Below are the code and all the weights of a small trained network. Each question names an input and a class and asks about switching units off, where a switched-off unit gives its printed mean instead of its output.

import numpy as np


def w(rows, s, z=0):
    codes = np.array(rows[::2]) - 128.0
    scale = np.full(codes.shape[1], s)
    scale[-1] = z or s
    return codes * scale


def norm(h):
    return h / np.sqrt((h * h).mean(-1, keepdims=True) + 1e-5)


def f(y):
    return y / 2 * (1 + np.tanh(0.7978845608 * (y + 0.044715 * y**3)))


def log_softmax(a):
    a = a - a.max(-1, keepdims=True)
    return a - np.log(np.exp(a).sum(-1, keepdims=True))


def net(x, mask):
    res = np.array(x, float).reshape(1, 6) / 4 @ E
    u = 0
    for l in range(2):
        y = f(norm(res) @ A[l][:, :-1].T + A[l][:, -1])
        res = res + np.where(mask[u : u + 5], y, B[l][:, -1]) @ B[l][:, :-1]
        u += 5
    return log_softmax(norm(res)[-1] @ U[:, :-1].T + U[:, -1])


A, B = {}, {}
E = w([
[50,171,174,135,150,222],'x0',
[182,153,182,182,100,122],'x1',
[157,65,117,151,191,173],'x2',
[161,175,90,247,87,170],'x3',
[157,147,70,88,193,73],'x4',
[3,101,83,207,107,119],'x5',
],0.0024)
A[0] = w([
[136,152,118,65,170,122,2],'0.n0',
[81,84,80,122,195,154,166],'0.n1',
[162,170,158,158,53,77,32],'0.n2',
[231,124,72,118,136,109,194],'0.n3',
[1,134,87,104,106,114,53],'0.n4',
],0.0058,0.0017)
B[0] = w([
[149,41,225,81,73,151,135],'0.n0',
[96,113,97,227,102,152,210],'0.n1',
[141,93,30,196,47,175,168],'0.n2',
[6,201,169,140,177,131,254],'0.n3',
[169,255,94,187,198,66,213],'0.n4',
],0.0037,0.0023)
A[1] = w([
[228,119,99,130,145,2,181],'1.n0',
[152,150,141,24,201,122,4],'1.n1',
[148,91,44,206,56,172,60],'1.n2',
[194,221,187,152,108,244,218],'1.n3',
[147,196,27,167,179,81,220],'1.n4',
],0.0042,0.0022)
B[1] = w([
[63,197,132,171,144,209,177],'1.n0',
[253,136,196,26,26,71,140],'1.n1',
[181,75,151,11,158,123,173],'1.n2',
[28,193,59,187,197,56,239],'1.n3',
[45,232,216,153,166,199,253],'1.n4',
],0.0042,0.0031)
U = w([
[196,115,80,147,61,120,2],'0',
[182,126,181,11,133,99,132],'1',
[134,26,111,136,135,157,65],'2',
[48,200,118,186,167,141,218],'3',
],0.011,0.0039)

Each question gives the input, the list of numbers given to net, and the class t.
The units are the neurons (one row each of A and B). Each row of codes is followed by its name. A weight is (code - 128) times the scale printed after its matrix; where a second scale follows, it is the last column's (A, B and U).
mask holds one flag per neuron, layer by layer. A switched-off neuron (its flag False) gives its mean, the last column of its row in B, instead of its output. The means were averaged over made-up inputs and are rounded, as every weight is.
A unit's drop is (log p(t) with every unit on - log p(t) with that unit switched off) / (log p(t) with every unit on - log p(t) with every unit switched off).
The circuit of an input: a set's keep is (log p(t) with only the set's units on - log p(t) with every unit switched off) / (log p(t) with every unit on - log p(t) with every unit switched off). Starting from all 10 units, units are removed one at a time, each time the one whose removal leaves the highest keep (on an exact tie, the one counted first), for as long as the keep stays at least 0.8.
units of the circuit, in order: the units of the circuit, biggest drop first
k most important neurons: the k neurons with the biggest drops, biggest first
k most important neurons of layer l: the k neurons of layer l with the biggest drops, biggest first
drop of u: that unit's drop, to one decimal
input [7,-6,6,-6,7,1], class 2: 2 most important neurons -> [0.n1; 0.n0]
input [-8,6,-8,1,8,-4], class 3: units of the circuit, in order -> [1.n0]
input [6,-8,-1,-3,-6,-5], class 1: 3 most important neurons of layer 0 -> [0.n2; 0.n3; 0.n0]
input [-1,-6,6,2,-6,3], class 2: 3 most important neurons -> [0.n3; 1.n2; 1.n3]
input [2,6,7,-7,7,6], class 2: 2 most important neurons of layer 0 -> [0.n3; 0.n0]
input [-2,4,7,6,-4,7], class 2: 2 most important neurons -> [0.n4; 1.n2]
input [8,2,7,-2,4,-8], class 1: 2 most important neurons of layer 1 -> [1.n1; 1.n4]
input [1,2,-1,-8,5,2], class 1: 2 most important neurons of layer 1 -> [1.n1; 1.n3]
input [1,2,6,-8,-4,4], class 2: drop of 0.n4 -> -0.1
input [8,-2,5,-8,6,-3], class 1: drop of 1.n1 -> 0.2
